Here is a tiny trained network, its code and every weight. The questions are about switching its units off for an input and a target symbol, where a switched-off unit gives its printed mean instead of its output.

import numpy as np


def w(rows, s, z=0):
    codes = np.array(rows[::2]) - 128.0
    scale = np.full(codes.shape[1], s)
    scale[-1] = z or s
    return codes * scale


def norm(h):
    return h / np.sqrt((h * h).mean(-1, keepdims=True) + 1e-5)


def f(y):
    return y / 2 * (1 + np.tanh(0.7978845608 * (y + 0.044715 * y**3)))


def softmax(a):
    e = np.exp(a - a.max(-1, keepdims=True))
    return e / e.sum(-1, keepdims=True)


def log_softmax(a):
    a = a - a.max(-1, keepdims=True)
    return a - np.log(np.exp(a).sum(-1, keepdims=True))


def net(x, mask):
    ids = ['αβγδζηθλμξπσφψ'.index(c) for c in x.split()]
    T = len(ids)
    res = E[ids] + P[:T]
    q, k, v = (norm(res) @ M[0].T for M in (Q, K, V))
    z = softmax(np.where(np.tri(T) > 0, q @ k.T / 4**0.5, -1e9)) @ v
    res = res + np.where(mask[0], z, O[0][:, -1]) @ O[0][:, :-1]
    y = f(norm(res) @ A[0][:, :-1].T + A[0][:, -1])
    res = res + np.where(mask[1:9], y, B[0][:, -1]) @ B[0][:, :-1]
    return log_softmax(norm(res)[-1] @ U[:, :-1].T + U[:, -1])


Q, K, V, O, A, B = {}, {}, {}, {}, {}, {}
E = w([
[137,124,119],'α',
[101,141,101],'β',
[119,1,173],'γ',
[144,163,130],'δ',
[140,162,125],'ζ',
[143,100,97],'η',
[142,167,131],'θ',
[121,110,104],'λ',
[146,166,135],'μ',
[136,161,123],'ξ',
[132,106,102],'π',
[146,101,101],'σ',
[134,159,127],'φ',
[143,162,128],'ψ',
],0.025)
P = w([
[255,243,5],'0',
[209,230,15],'1',
[191,211,29],'2',
[173,196,37],'3',
[162,182,44],'4',
[149,173,50],'5',
[138,175,60],'6',
[127,171,63],'7',
[112,167,71],'8',
[103,163,69],'9',
[102,165,84],'10',
[91,160,66],'11',
[73,145,48],'12',
],0.0055)
Q[0] = w([
[108,164,184],'H0',
[168,183,70],'H0',
[187,205,5],'H0',
[189,148,38],'H0',
],0.012)
K[0] = w([
[196,171,94],'H0',
[62,63,239],'H0',
[122,7,200],'H0',
[193,1,169],'H0',
],0.0085)
V[0] = w([
[57,254,161],'H0',
[118,208,17],'H0',
[59,99,204],'H0',
[59,143,107],'H0',
],0.0042)
O[0] = w([
[120,79,149,2],'H0',
[93,116,2,136],'H0',
[220,156,181,75],'H0',
[87,90,124,102],'H0',
],0.0069,0.0034)
A[0] = w([
[76,164,140,190],'N0',
[99,155,209,201],'N1',
[40,12,159,253],'N2',
[138,152,187,187],'N3',
[193,136,33,206],'N4',
[154,150,156,120],'N5',
[194,166,152,156],'N6',
[103,224,111,202],'N7',
],0.011,0.0033)
B[0] = w([
[126,19,110,143],'N0',
[168,98,1,132],'N1',
[233,62,148,167],'N2',
[129,133,25,137],'N3',
[66,132,208,254],'N4',
[112,118,100,135],'N5',
[77,130,82,172],'N6',
[158,25,111,224],'N7',
],0.0081,0.0095)
U = w([
[28,128,64,188],'α',
[130,19,131,211],'β',
[246,57,199,168],'γ',
[189,145,131,68],'δ',
[175,122,120,17],'ζ',
[160,153,180,80],'η',
[183,138,123,64],'θ',
[145,102,185,78],'λ',
[208,163,140,115],'μ',
[169,111,114,5],'ξ',
[146,143,179,78],'π',
[161,161,183,81],'σ',
[167,108,111,3],'φ',
[179,139,124,60],'ψ',
],0.012,0.0056)

Each question gives the input, a string of symbols that net reads in full, and the target symbol t.
The units are the heads (4 rows each of Q, K, V and O) and the neurons (one row each of A and B). Each row of codes is followed by its name. A weight is (code - 128) times the scale printed after its matrix; where a second scale follows, it is the last column's (O, A, B and U).
mask holds one flag per unit, heads first, then neurons. A switched-off unit (its flag False) gives its mean, the last column of its rows in O or B, instead of its output. The means were averaged over made-up inputs and are rounded, as every weight is.
A unit's drop is (log p(t) with every unit on - log p(t) with that unit switched off) / (log p(t) with every unit on - log p(t) with every unit switched off).
The circuit of an input: a set's keep is (log p(t) with only the set's units on - log p(t) with every unit switched off) / (log p(t) with every unit on - log p(t) with every unit switched off). Starting from all 9 units, units are removed one at a time, each time the one whose removal leaves the highest keep (on an exact tie, the one counted first), for as long as the keep stays at least 0.8.
circuit, biggest first: the units of the circuit, biggest drop first
k most important neurons: the k neurons with the biggest drops, biggest first
drop of u: that unit's drop, to one decimal
input π ξ λ α ζ, target α: circuit, biggest first : H0
input φ μ θ σ ζ ζ δ η, target α: circuit, biggest first : N7; N2
input γ π ψ α, target α: 2 most important neurons : N6; N2
input η μ δ ζ η σ ξ λ ξ, target β: 2 most important neurons : N7; N0
input λ φ η, target α: 3 most important neurons : N7; N2; N4
input λ ξ α, target α: circuit, biggest first : H0; N2
input δ φ μ μ α ψ σ λ σ μ, target β: 2 most important neurons : N7; N0
input δ ψ β β λ σ α ψ β φ δ ψ, target β: 3 most important neurons : N7; N0; N6
input μ θ θ μ λ λ λ δ ζ ψ μ μ, target β: drop of N7 : 0.4
input μ σ σ δ φ θ, target α: drop of N3 : 0.0
input μ λ β ξ, target α: drop of N2 : 0.5
input μ δ α σ μ φ ψ, target α: drop of N6 : -0.1
